(in the rows, 100 means zero)
Each row is followed by its group and then its class within the group.
100 107 136 97 101 92 81 95 89 95 106 102 113 86 70 83 70
H Z
100 98 55 112 93 121 117 104 83 110 101 102 103 99 105 70 111
Y R
105 105 133 99 103 104 85 93 83 122 103 95 100 94 80 93 102
T A
97 93 139 92 115 88 93 94 93 103 109 101 115 88 111 90 74
H F
106 101 127 109 115 84 98 96 93 93 102 91 109 87 111 85 107
H F
95 103 108 101 108 104 95 109 88 106 106 107 112 89 90 87 81
H Z
99 106 98 95 101 126 117 94 89 97 88 97 109 87 93 108 98
Y S
102 98 168 93 92 41 112 88 82 98 106 80 116 84 76 73 98
H Z
105 97 125 108 89 91 105 93 80 107 103 104 105 70 78 82 92
T G
101 97 99 101 102 110 105 104 93 84 92 93 111 100 99 101 93
H F
94 106 126 108 95 93 72 93 82 90 99 101 103 98 78 92 82
T A
105 103 117 125 89 115 79 105 77 92 91 103 108 78 75 87 89
T A
111 113 142 107 98 82 75 96 79 101 95 97 103 82 80 92 103
T A
105 104 80 104 106 147 90 106 87 76 99 110 99 92 95 105 108
Y S
111 93 126 107 97 94 93 85 84 79 94 101 104 89 83 93 108
T A
112 102 127 97 93 115 70 113 73 84 94 109 80 88 44 89 91
T A
92 109 114 107 112 122 90 102 92 97 77 107 114 93 103 82 92
H Z
108 97 109 105 105 94 83 97 84 86 108 115 109 89 81 93 94
T A
110 100 139 104 99 80 96 91 78 107 99 93 110 79 70 91 83
T G
105 109 131 109 101 81 85 94 95 91 101 93 114 109 103 89 104
H F
110 97 104 99 92 108 109 97 86 101 88 101 98 89 92 102 111
Y R
97 98 73 102 91 120 117 98 97 85 82 99 103 95 101 97 117
Y S
104 106 103 105 96 86 102 118 86 105 108 112 110 100 87 86 81
H Z
110 106 135 111 96 85 73 104 80 92 93 100 104 89 82 83 99
T G
106 112 131 115 101 74 96 98 85 105 109 84 113 85 92 79 93
H Z
101 100 105 101 105 120 120 103 86 83 96 107 96 91 118 115 121
Y R
101 113 145 118 102 100 79 101 85 101 114 107 114 93 89 81 78
H Z
104 105 124 107 80 100 79 100 75 89 107 106 112 85 76 84 88
T G
110 103 133 110 92 87 77 101 80 83 123 93 114 85 88 89 84
T G
102 90 85 120 120 139 55 119 86 79 102 114 100 96 102 101 63
T A
98 93 109 106 100 114 97 91 79 111 97 109 107 89 60 94 88
T A
110 96 81 102 100 147 89 96 95 83 92 110 87 94 83 107 128
Y S
104 99 107 96 103 91 98 103 81 85 101 92 112 94 105 122 80
H F
81 111 141 99 91 77 95 93 80 100 105 95 106 77 69 88 88
T G
108 95 99 104 90 113 106 98 98 113 97 100 100 102 108 98 121
Y R
100 99 72 103 90 116 118 92 88 117 98 105 93 88 96 92 109
Y S
104 92 106 97 92 130 122 96 89 95 91 92 97 96 95 98 128
Y S

Each row is followed by its group and then its class within the group.
89 95 106 126 114 93 97 93 115 56 97 89 102 29 132 104 92
V <23>
99 84 110 164 120 92 91 105 94 69 104 113 96 87 143 106 102
U <8>
90 87 109 116 128 99 100 112 127 87 110 79 86 118 115 107 106
P <25>
103 82 118 183 121 92 87 109 107 59 108 101 95 94 154 109 104
U <8>
91 96 115 131 112 108 93 108 112 57 106 75 104 109 123 107 94
Q <11>
83 103 119 145 116 99 91 111 99 61 106 96 101 88 133 98 92
Q <36>
107 80 112 164 107 99 89 105 101 69 123 103 105 94 132 105 104
U <8>
124 85 113 186 122 91 88 99 94 84 103 102 95 90 142 107 103
U <37>
87 93 114 175 127 92 104 85 118 99 109 77 85 109 128 107 107
P <35>
105 101 111 163 118 94 83 98 108 60 102 86 82 126 153 102 104
Q <11>
103 94 108 160 114 95 94 87 111 95 101 89 86 130 139 106 114
P <35>
101 92 116 172 115 93 87 93 105 59 103 90 89 108 153 97 95
Q <36>
88 97 115 152 119 96 84 107 109 54 106 89 92 101 140 102 95
Q <36>
105 78 116 141 104 95 91 101 107 64 107 98 101 95 135 109 104
U <8>
105 95 98 136 105 88 97 86 114 66 95 85 95 71 128 103 98
V <13>
107 88 108 169 113 90 94 100 94 65 103 114 100 67 140 104 93
U <8>
91 104 105 152 128 92 97 87 107 100 98 80 83 104 140 101 105
P <35>
94 86 119 159 126 97 89 108 123 76 109 73 87 145 154 105 112
P <10>
